[[78 49 41 35 91 93]
 [32 18 18 46 27 83]
 [98 20 14 50 42 74]]	91

[[67 84 25 45 17]
 [53 89  8 61 10]
 [67 22 69 55 83]]	45

[[15 30 27 56 18 11 14]
 [ 8 39 47 39 40 80 14]
 [26 33 23 18 38 10 10]]	11

[[8 4 7 4]
 [5 5 4 7]
 [7 0 1 4]]	7

[[1 4 5 3 0 4 3]
 [6 3 5 5 2 2 8]
 [6 1 6 3 3 6 6]]	4

[[ 20 213 173 213]
 [ 69 181 205 205]
 [144 131 188 142]]	173

[[619  72 316 484 220 193 141]
 [102 122 365 229 389 878 254]
 [494 161 384 345 292 458 254]]	193
---
[-298 -889  232 -435  775  536 -340] >> -435, 775

[[50 52 68 92 52]
 [59 75 63 24 52]
 [59 50 41 58 37]] >> 63, 92

[[ 28   4 -26  -2  33 -32   2]
 [ 29  -2 -30  -4  40 -34  -4]
 [ 12   3  10  20  10   9  25]] >> -4, 40

[[231 162  89 149  76]
 [188 178  66 189 215]
 [ 66 119 138  39 149]] >> 66, 231

[119 830  41 327 568 254 151] >> 327, 830

[ 169 -567  299  861 -345] >> 299, 861

[-42 -12 -24  39  -6] >> -24, 39
---
Input: [-28, 4, 23, 74, 1]
Output: 23
Input: [[14, 32, 35, 5, 15], [-1, 41, 40, -61, 8], [1, 74, -5, 30, 46]]
Output: -5
Input: [76, -46, -9, 14, -21]
Output: -9
Input: [[21, 0, -7, 0, 3], [21, -7, 81, 35, -82]]
Output: 81
Input: [[6, 15, -53, 5, -15], [-3, 50, -92, 33, 13], [1, -2, -5, 5, -3]]
Output: -5
Input: [[-3, 17, 9, 2, -2], [-71, -8, -38, 7, 13], [-19, -10, -5, -23, 33]]
Output: -5
Input: [32, -39, -82, -31, -79]
Output: -82
Input: [[-2, -72, 0, -20, -27], [-12, -77, 4, -1, -16], [-8, 9, 13, 67, 41]]
Output: 13
---
[[ 54 -11  83  21]
 [-28 -11  48 -14]]
48

[[ 52  32  38  45  45]
 [ -5  -9   8  23  16]
 [ 61 -25 -14 -35 -85]]
-14

[[-48  40  -3 -28  64]
 [ 81 -55  59 -44  32]]
59

[ 15 -68  11  36 -10  50]
11

[  4  34 -73 -29]
-73

[[ 60 -85  19  12  -4  11]
 [  9 -29 -13 -25 -47 -19]
 [  0  35  -6  20  50 -28]]
-6

[[  3  16  -8  13 -24]
 [ 18  28  70 -12 -12]]
70
---
(102.8, -10.0, -123.2, 56.6, 44.8, -19.1) -> 102.8, -19.1
((72.69, -6.85, -154.29, 211.08, 31.38), (-188.53, -35.44, -116.29, -221.83, -22.69), (60.08, -60.46, -36.01, 41.69, -77.55)) -> 72.69, -77.55
((8.283, 14.811, -14.748, -3.603), (4.431, 9.681, -12.525, 1.003)) -> 8.283, 1.003
((-2.004, -0.868, -1.782, -1.555, -0.713, 0.288, -1.223), (-1.814, -2.175, -1.298, 0.162, -1.403, -1.668, 1.964), (-1.245, -1.212, -0.878, -0.973, -1.477, -1.279, -0.974)) -> -2.004, -0.974
(-0.57, -0.30, 0.40, -0.25, 1.07, -1.13) -> -0.57, -1.13
(13.28, 5.90, 8.61, -18.07, -2.51, -17.27) -> 13.28, -17.27
((1.3, 1.2, -0.9, 1.4, -0.2), (1.3, 2.2, 2.0, 1.6, -1.7), (2.3, -1.3, -1.7, -1.5, 1.7)) -> 1.3, 1.7
(-109.27, -9.86, -51.95, 148.71, -41.32, 30.50, -81.80) -> -109.27, -81.80
(-17.26, -11.77, -2.87, 5.32, 14.51) -> -17.26, 14.51
---
array([[-0.01,  0.06,  0.04,  0.02,  0.06,  0.01],
       [ 0.06, -0.13,  0.03, -0.14,  0.09,  0.12]]) --> 0.03

array([[ 0.107,  0.071, -0.172, -0.027,  0.061, -0.077,  0.125],
       [-0.011,  0.054, -0.124,  0.055,  0.051,  0.077,  0.062]]) --> -0.124

array([[-103.764,   94.540, -130.693,   50.349,  -27.716,  -42.718],
       [-153.751,   69.339, -160.797,  -89.776,  140.088,  114.908]]) --> -160.797

array([[-1.40, -1.30, -1.48, -0.86, -0.13,  1.64,  0.21],
       [-1.65,  1.02,  1.28, -1.29,  0.00,  0.10,  2.05]]) --> 1.28

array([[-2.089, -1.435, -2.318, -2.215, -0.907, -1.694,  0.127],
       [-1.921,  0.928, -0.228,  1.259, -2.000, -0.053,  1.496]]) --> -0.228

array([[-0.266, -1.070, -1.715, -1.738, -1.284],
       [ 0.876, -1.484, -0.657, -0.750,  1.333]]) --> -0.657

array([[  0.032, -12.820,   1.748,   1.295],
       [  4.101,  16.098,  19.073,  19.256]]) --> 19.073
---
array([[-0.06,  0.16,  0.04, -0.12],
       [ 0.19,  0.01,  0.07,  0.05],
       [ 0.20, -0.04,  0.13,  0.09]]) Answer: 0.19

array([[  2.2,   2.3,   3.0,  11.9,   1.4],
       [ -9.3, -10.2,   3.1,   0.5, -10.4],
       [ -6.5,   3.1,  -7.8,   5.1, -15.4]]) Answer: 5.1

array([ -8.890, -10.524,   8.991, -13.504]) Answer: -8.890

array([  54.92,  130.51, -105.68,  -86.83,  -46.42,  -30.15]) Answer: 54.92

array([[-0.199, -0.119, -0.070,  0.160],
       [-0.096,  0.000, -0.132,  0.040]]) Answer: 0.040

array([ 0.027, -0.112, -0.066,  0.126,  0.146]) Answer: 0.126

array([-0.5, -1.3, -0.9,  1.5,  0.5, -1.1]) Answer: 0.5
---
32, -9, 60, 49, -72
32, -5, 60, 48, -71
-> 48

-75, 82, -87, 29, -88, 29, -70
91, -73, 91, -49, 88, -49, 89
-36, 4, -22, 80, -20, 80, -37
-> -49

68, 6, 16, 57, 42, -39
55, 9, 16, 20, 42, -39
-> 42

62, 33, 9, -9
28, 14, 4, 0
-66, -25, -8, 9
-> 4

72, -83, -28, 24, 54
-15, 18, 29, -13, -31
-> -13

-21, 10, 54, 40
-64, 54, 10, 84
-> 10

-63, -17, 62, -19, 37
-37, 3, -47, -57, -42
-24, 8, -58, -69, -43
-> -57
---
[-34  -2 -81  84] -2

[[  2  19  30  20  -2  21]
 [-35  72 -18  41 -18 -16]] 19

[-36 -75  -4 -90  21 -57] -75

[-93  -3  18 -28  83 -84 -14] -3

[ 27 -14  -7 -74   2  17 -58] -14

[[ 39   0  68 -46]
 [ 33   8  65 -43]] 0

[-63 -77  -7  74  70 -15   6] -77

[-18   4 -67  57 -43  88] 4

[  1  15  20 -26  25  12  69] 15

[-33  85  68 -88  67] 85
---
[[6050 7987 4864 7845]
 [3490 7353 9188 6587]
 [1706 3053 7234 8197]] >> 3053

[[2894 7602 4176 7691 4364 4863]
 [3075 4833 3956 3082 3258 2100]
 [5253 9019 4627 5274 4338 5245]] >> 9019

[[ 142  632 -508  187]
 [-114  660 -380 -645]
 [ 886 -239  208 -489]] >> -239

[[6 2 3 6]
 [6 0 6 2]
 [6 0 4 7]] >> 0

[[8 4 6 5 9 2 4]
 [5 7 6 6 8 8 7]
 [6 5 7 5 6 6 1]] >> 5

[[9340 2372 7529 5852]
 [7497 9178 8103 6862]
 [8958 5712 3955 6324]] >> 5712
---
-10, 2, -2, 3, 5, -37, -13
50, -4, 3, 10, 3, 70, 89
Answer: 89, -37

-76, -16, -28, 6, -1 Answer: 6, -76

77, -3, 68, -31 Answer: 77, -31

-59, -33, -22, 7, -68, -70 Answer: 7, -70

-66, 54, 51, -72 Answer: 54, -72

-59, -18, 57, 30, 15, 77 Answer: 77, -59

75, 81, 58, 62, 71, 66, 67 Answer: 81, 58

-11, 65, -31, -43, -70, -15
53, -27, -36, 41, -44, 56
Answer: 65, -70
---
[[39, -25, -56, 15, -23, 32],
 [-42, -4, -32, -50, -64, -11],
 [24, -32, -67, -22, -53, 24]] result: -32

[-83, 8, 3, 81] result: 8

[23, 38, -27, 78, 36] result: 38

[0, 92, 68, -3, 21] result: 92

[[-2, 1, -5, -25, -19, -19],
 [-26, -31, 73, 27, 15, -7]] result: -31

[[19, -10, 52, 47, -29, 70, 34],
 [-7, -11, 63, 29, -65, 89, 60],
 [-8, -21, -31, -13, 44, -9, 13]] result: -21
